Below are the code and all the weights of a small trained network. Each question names an input and a class and asks about switching units off, where a switched-off unit gives its printed mean instead of its output.

import numpy as np


def w(rows, s, z=0):
    codes = np.array(rows[::2]) - 128.0
    scale = np.full(codes.shape[1], s)
    scale[-1] = z or s
    return codes * scale


def norm(h):
    return h / np.sqrt((h * h).mean(-1, keepdims=True) + 1e-5)


def f(y):
    return y / 2 * (1 + np.tanh(0.7978845608 * (y + 0.044715 * y**3)))


def log_softmax(a):
    a = a - a.max(-1, keepdims=True)
    return a - np.log(np.exp(a).sum(-1, keepdims=True))


def net(x, mask):
    res = np.array(x, float).reshape(1, 6) / 4 @ E
    u = 0
    for l in range(3):
        y = f(norm(res) @ A[l][:, :-1].T + A[l][:, -1])
        res = res + np.where(mask[u : u + 9], y, B[l][:, -1]) @ B[l][:, :-1]
        u += 9
    return log_softmax(norm(res)[-1] @ U[:, :-1].T + U[:, -1])


A, B = {}, {}
E = w([
[127,127,129,129,126,128],'x0',
[128,129,128,126,129,129],'x1',
[244,34,140,112,116,135],'x2',
[128,127,129,129,127,129],'x3',
[125,161,207,156,245,130],'x4',
[33,83,124,37,175,80],'x5',
],0.011)
A[0] = w([
[10,180,92,99,123,90,68],'L0N0',
[108,156,86,184,47,162,40],'L0N1',
[154,74,130,65,157,101,66],'L0N2',
[56,164,46,115,42,155,131],'L0N3',
[83,90,169,127,158,16,57],'L0N4',
[72,45,81,90,120,108,29],'L0N5',
[120,230,112,187,89,147,110],'L0N6',
[112,205,180,146,183,117,66],'L0N7',
[81,149,144,198,155,154,2],'L0N8',
],0.011,0.0056)
B[0] = w([
[126,81,17,162,92,248,251],'L0N0',
[185,176,88,150,193,78,186],'L0N1',
[150,192,104,119,140,63,191],'L0N2',
[198,180,118,59,178,168,255],'L0N3',
[111,155,145,114,167,149,197],'L0N4',
[133,117,155,88,63,64,201],'L0N5',
[137,201,117,171,197,40,231],'L0N6',
[103,148,165,159,64,137,210],'L0N7',
[116,169,165,109,101,107,146],'L0N8',
],0.011,0.0056)
A[1] = w([
[117,77,175,74,105,127,80],'L1N0',
[180,144,151,168,197,252,92],'L1N1',
[155,53,50,166,67,165,93],'L1N2',
[130,44,150,105,175,114,116],'L1N3',
[115,92,168,80,152,64,67],'L1N4',
[49,71,166,145,124,224,2],'L1N5',
[112,95,128,113,16,37,20],'L1N6',
[235,171,178,166,101,120,67],'L1N7',
[204,152,132,102,97,183,88],'L1N8',
],0.012,0.0047)
B[1] = w([
[168,130,132,112,161,117,145],'L1N0',
[135,69,170,98,132,116,240],'L1N1',
[92,199,68,101,106,138,201],'L1N2',
[164,153,166,133,145,167,163],'L1N3',
[164,144,128,109,151,142,170],'L1N4',
[89,138,117,177,210,19,158],'L1N5',
[96,59,130,96,129,9,168],'L1N6',
[113,69,126,143,100,138,254],'L1N7',
[70,119,163,185,130,73,198],'L1N8',
],0.014,0.0066)
A[2] = w([
[203,132,117,161,82,152,118],'L2N0',
[110,193,111,188,101,159,96],'L2N1',
[63,110,152,101,147,104,80],'L2N2',
[181,176,192,68,187,182,111],'L2N3',
[96,252,120,133,164,167,45],'L2N4',
[123,207,186,233,81,109,56],'L2N5',
[137,204,77,176,158,149,50],'L2N6',
[100,176,83,125,150,71,175],'L2N7',
[102,91,48,181,68,91,1],'L2N8',
],0.012,0.0057)
B[2] = w([
[62,145,107,142,172,111,172],'L2N0',
[151,177,179,80,117,95,181],'L2N1',
[142,104,103,179,158,118,151],'L2N2',
[176,190,83,171,128,116,194],'L2N3',
[118,65,122,154,92,76,219],'L2N4',
[103,124,123,7,70,196,211],'L2N5',
[183,108,169,101,150,116,196],'L2N6',
[107,103,177,153,172,181,253],'L2N7',
[157,174,89,206,103,116,165],'L2N8',
],0.014,0.006)
U = w([
[244,225,112,131,236,117,254],'0',
[114,215,245,63,40,181,105],'1',
[163,130,32,246,47,93,138],'2',
[157,23,241,210,98,134,109],'3',
[78,161,2,46,102,205,53],'4',
[29,126,171,172,232,154,135],'5',
[165,47,105,26,109,32,63],'6',
],0.019,0.0035)

Each question gives the input, the list of numbers given to net, and the class t.
The units are the neurons (one row each of A and B). Each row of codes is followed by its name. A weight is (code - 128) times the scale printed after its matrix; where a second scale follows, it is the last column's (A, B and U).
mask holds one flag per neuron, layer by layer. A switched-off neuron (its flag False) gives its mean, the last column of its row in B, instead of its output. The means were averaged over made-up inputs and are rounded, as every weight is.
A unit's drop is (log p(t) with every unit on - log p(t) with that unit switched off) / (log p(t) with every unit on - log p(t) with every unit switched off).
The circuit of an input: a set's keep is (log p(t) with only the set's units on - log p(t) with every unit switched off) / (log p(t) with every unit on - log p(t) with every unit switched off). Starting from the 12 units with the biggest drops (on a tie, the unit counted first), units are removed one at a time, each time the one whose removal leaves the highest keep (on an exact tie, the one counted first), for as long as the keep stays at least 0.8.
circuit, biggest first: the units of the circuit, biggest drop first
unit that matters most: the unit with the biggest drop
top k neurons: the k neurons with the biggest drops, biggest first
top k neurons in layer l: the k neurons of layer l with the biggest drops, biggest first
drop of u: that unit's drop, to one decimal
input [-6,5,-3,5,3,-7], class 1: circuit, biggest first => [L2N5]
input [-2,4,-6,0,0,4], class 4: top 2 neurons in layer 0 => [L0N0; L0N3]
input [-7,-6,8,3,0,0], class 2: circuit, biggest first => [L0N3; L1N2; L2N5]
input [-2,2,-6,3,1,-1], class 1: circuit, biggest first => [L0N7; L2N1]
input [-2,5,8,0,-7,-1], class 2: top 2 neurons => [L2N8; L1N2]
input [4,-3,3,4,0,-3], class 2: top 3 neurons => [L0N3; L1N2; L0N4]
input [-2,0,0,3,3,-5], class 1: top 2 neurons => [L0N6; L2N5]
input [0,-6,1,6,8,-1], class 3: top 2 neurons => [L1N1; L0N6]
input [-4,-6,7,4,1,4], class 0: top 2 neurons in layer 1 => [L1N3; L1N4]
input [-4,-1,5,-5,4,0], class 3: top 3 neurons => [L0N6; L1N7; L0N5]
input [2,3,-8,8,0,7], class 4: top 2 neurons => [L0N0; L1N8]
input [8,0,0,4,0,5], class 4: top 2 neurons => [L0N0; L0N5]
input [-5,-8,0,4,1,0], class 1: drop of L0N7 => 0.4
input [-4,-3,-1,0,-6,-6], class 0: unit that matters most => L0N1
input [4,-7,7,1,-6,-2], class 2: drop of L2N8 => 0.1
input [6,-7,4,6,0,-3], class 2: drop of L0N4 => 0.3
input [2,-5,6,3,3,-7], class 3: drop of L1N5 => 0.0
